Below are the code and all the weights of a small trained network. Each question names an input and a target symbol and asks about switching units off, where a switched-off unit gives its printed mean instead of its output.

import numpy as np


def w(rows, s, z=0):
    codes = np.array(rows[::2]) - 128.0
    scale = np.full(codes.shape[1], s)
    scale[-1] = z or s
    return codes * scale


def norm(h):
    return h / np.sqrt((h * h).mean(-1, keepdims=True) + 1e-5)


def f(y):
    return np.maximum(y, 0)


def softmax(a):
    e = np.exp(a - a.max(-1, keepdims=True))
    return e / e.sum(-1, keepdims=True)


def log_softmax(a):
    a = a - a.max(-1, keepdims=True)
    return a - np.log(np.exp(a).sum(-1, keepdims=True))


def net(x, mask):
    ids = ['αβγδεζηθλμξπστψω'.index(c) for c in x.split()]
    T = len(ids)
    res = E[ids] + P[:T]
    u = 0
    for l in range(3):
        r = norm(res)
        for j in range(3):
            rows = slice(2 * j, 2 * j + 2)
            q, k, v = (r @ M[l][rows].T for M in (Q, K, V))
            z = softmax(np.where(np.tri(T) > 0, q @ k.T / 2**0.5, -1e9)) @ v
            o = O[l][rows]
            res = res + np.where(mask[u + j], z, o[:, -1]) @ o[:, :-1]
        u += 3
        y = f(norm(res) @ A[l][:, :-1].T + A[l][:, -1])
        res = res + np.where(mask[u : u + 4], y, B[l][:, -1]) @ B[l][:, :-1]
        u += 4
    return log_softmax(norm(res)[-1] @ U[:, :-1].T + U[:, -1])


Q, K, V, O, A, B = {}, {}, {}, {}, {}, {}
E = w([
[161,154,157],'α',
[50,87,105],'β',
[167,161,161],'γ',
[205,25,81],'δ',
[205,36,70],'ε',
[155,85,145],'ζ',
[112,62,103],'η',
[158,72,169],'θ',
[54,151,161],'λ',
[251,241,118],'μ',
[149,121,164],'ξ',
[98,65,156],'π',
[14,233,71],'σ',
[199,120,66],'τ',
[141,160,186],'ψ',
[135,154,67],'ω',
],0.017)
P = w([
[172,255,170],'0',
[116,57,130],'1',
[134,55,108],'2',
[147,58,117],'3',
[141,86,122],'4',
[126,111,127],'5',
[132,88,124],'6',
[145,79,165],'7',
],0.0073)
Q[0] = w([
[74,56,150],'0.h0',
[38,103,91],'0.h0',
[18,100,218],'0.h1',
[122,193,1],'0.h1',
[191,82,199],'0.h2',
[135,163,93],'0.h2',
],0.0089)
K[0] = w([
[54,38,59],'0.h0',
[92,89,128],'0.h0',
[81,75,162],'0.h1',
[117,253,42],'0.h1',
[201,168,76],'0.h2',
[105,133,136],'0.h2',
],0.0074)
V[0] = w([
[147,121,177],'0.h0',
[153,192,184],'0.h0',
[146,213,38],'0.h1',
[133,107,134],'0.h1',
[68,178,74],'0.h2',
[2,161,66],'0.h2',
],0.0068)
O[0] = w([
[255,57,197,158],'0.h0',
[125,28,70,113],'0.h0',
[232,119,159,32],'0.h1',
[101,145,121,150],'0.h1',
[93,131,143,45],'0.h2',
[128,119,55,2],'0.h2',
],0.0051,0.0052)
A[0] = w([
[113,254,100,3],'0.n0',
[242,18,109,153],'0.n1',
[205,68,134,110],'0.n2',
[185,132,30,93],'0.n3',
],0.0099,0.0058)
B[0] = w([
[255,21,209,135],'0.n0',
[21,214,197,254],'0.n1',
[77,176,133,194],'0.n2',
[46,98,20,151],'0.n3',
],0.0057,0.0095)
Q[1] = w([
[86,144,161],'1.h0',
[162,70,76],'1.h0',
[39,166,178],'1.h1',
[164,199,160],'1.h1',
[82,5,97],'1.h2',
[25,198,152],'1.h2',
],0.012)
K[1] = w([
[132,213,95],'1.h0',
[91,91,228],'1.h0',
[138,118,189],'1.h1',
[175,245,156],'1.h1',
[69,59,87],'1.h2',
[230,103,83],'1.h2',
],0.011)
V[1] = w([
[135,161,86],'1.h0',
[186,11,173],'1.h0',
[132,74,143],'1.h1',
[102,84,127],'1.h1',
[129,52,78],'1.h2',
[166,92,87],'1.h2',
],0.012)
O[1] = w([
[61,180,10,125],'1.h0',
[255,185,230,2],'1.h0',
[168,201,182,137],'1.h1',
[108,198,157,139],'1.h1',
[135,213,217,18],'1.h2',
[220,236,146,41],'1.h2',
],0.0058)
A[1] = w([
[245,163,127,13],'1.n0',
[159,26,100,5],'1.n1',
[208,145,33,217],'1.n2',
[145,187,2,36],'1.n3',
],0.0085,0.0026)
B[1] = w([
[53,140,38,166],'1.n0',
[174,159,6,166],'1.n1',
[31,175,118,238],'1.n2',
[12,192,254,251],'1.n3',
],0.0071,0.0018)
Q[2] = w([
[84,96,106],'2.h0',
[172,130,85],'2.h0',
[254,162,38],'2.h1',
[126,135,151],'2.h1',
[255,139,90],'2.h2',
[119,181,157],'2.h2',
],0.02)
K[2] = w([
[180,75,164],'2.h0',
[50,146,173],'2.h0',
[46,79,173],'2.h1',
[144,145,133],'2.h1',
[3,130,142],'2.h2',
[133,103,115],'2.h2',
],0.018)
V[2] = w([
[146,195,233],'2.h0',
[161,9,147],'2.h0',
[80,152,123],'2.h1',
[194,204,96],'2.h1',
[55,12,144],'2.h2',
[153,205,194],'2.h2',
],0.015)
O[2] = w([
[82,151,212,145],'2.h0',
[203,143,116,236],'2.h0',
[10,97,171,157],'2.h1',
[141,207,100,59],'2.h1',
[126,19,191,254],'2.h2',
[144,240,197,109],'2.h2',
],0.012,0.0091)
A[2] = w([
[1,59,219,165],'2.n0',
[94,250,54,54],'2.n1',
[68,223,162,110],'2.n2',
[105,252,117,254],'2.n3',
],0.0093,0.0072)
B[2] = w([
[121,229,187,249],'2.n0',
[20,6,92,144],'2.n1',
[187,157,112,164],'2.n2',
[229,155,81,188],'2.n3',
],0.015,0.012)
U = w([
[251,94,65,29],'α',
[169,112,163,249],'β',
[115,113,50,33],'γ',
[168,103,131,250],'δ',
[78,176,15,2],'ε',
[219,184,108,114],'ζ',
[58,133,90,151],'η',
[191,145,151,140],'θ',
[47,129,84,105],'λ',
[125,92,114,95],'μ',
[108,93,111,20],'ξ',
[54,190,105,120],'π',
[124,125,228,112],'σ',
[192,82,125,236],'τ',
[61,149,99,214],'ψ',
[140,98,54,40],'ω',
],0.019,0.009)

Each question gives the input, a string of symbols that net reads in full, and the target symbol t.
The units are the heads (2 rows each of Q, K, V and O) and the neurons (one row each of A and B). Each row of codes is followed by its name. A weight is (code - 128) times the scale printed after its matrix; where a second scale follows, it is the last column's (O, A, B and U).
mask holds one flag per unit, layer by layer, with each layer's heads first. A switched-off unit (its flag False) gives its mean, the last column of its rows in O or B, instead of its output. The means were averaged over made-up inputs and are rounded, as every weight is.
A unit's drop is (log p(t) with every unit on - log p(t) with that unit switched off) / (log p(t) with every unit on - log p(t) with every unit switched off).
The circuit of an input: a set's keep is (log p(t) with only the set's units on - log p(t) with every unit switched off) / (log p(t) with every unit on - log p(t) with every unit switched off). Starting from the 12 units with the biggest drops (on a tie, the unit counted first), units are removed one at a time, each time the one whose removal leaves the highest keep (on an exact tie, the one counted first), for as long as the keep stays at least 0.8.
circuit, biggest first: the units of the circuit, biggest drop first
top k neurons: the k neurons with the biggest drops, biggest first
top k neurons in layer l: the k neurons of layer l with the biggest drops, biggest first
heads that matter: for each layer, one digit per head in row order, 1 if its drop is at least 0.15 and else 0, layers parted by /
input ω η ξ, target π: top 3 neurons => [0.n1, 1.n3, 0.n0]
input ψ ξ ξ δ σ ζ β η, target α: circuit, biggest first => [2.h0]
input μ ξ σ σ, target ε: heads that matter => 000 / 000 / 001
input η τ π β η τ μ η, target ζ: top 3 neurons => [0.n0, 0.n1, 2.n3]
input η η θ θ τ, target ζ: heads that matter => 100 / 100 / 010
input ξ η θ π, target τ: circuit, biggest first => [1.h2, 1.h1, 2.h0, 0.n1]
input η η λ θ, target ζ: top 2 neurons => [0.n0, 0.n1]
input θ θ ξ π μ, target σ: heads that matter => 000 / 101 / 001
input ω τ λ γ σ θ β, target π: top 3 neurons in layer 0 => [0.n0, 0.n1, 0.n2]
input θ ω θ μ, target σ: circuit, biggest first => [2.h2, 1.n3]
input η μ ω ζ η, target ζ: heads that matter => 100 / 100 / 001
input ψ ω τ θ θ μ ξ, target α: top 2 neurons => [0.n1, 1.n1]
input α ζ ψ θ θ η θ ψ, target τ: heads that matter => 000 / 010 / 000
input η θ ξ γ β, target ζ: top neuron => [0.n0]
input ξ θ θ, target τ: top 2 neurons in layer 1 => [1.n1, 1.n3]
input θ ξ θ τ, target σ: heads that matter => 001 / 100 / 101
input η η ξ α, target ζ: top 2 neurons in layer 0 => [0.n0, 0.n1]
input μ θ ψ θ η τ η θ, target ε: top 2 neurons => [0.n1, 2.n1]
input ω ξ θ β τ ψ, target π: top 2 neurons => [0.n1, 0.n0]
input ξ ω θ ξ δ ξ, target τ: circuit, biggest first => [2.h0]
input ξ θ α, target τ: heads that matter => 100 / 011 / 100
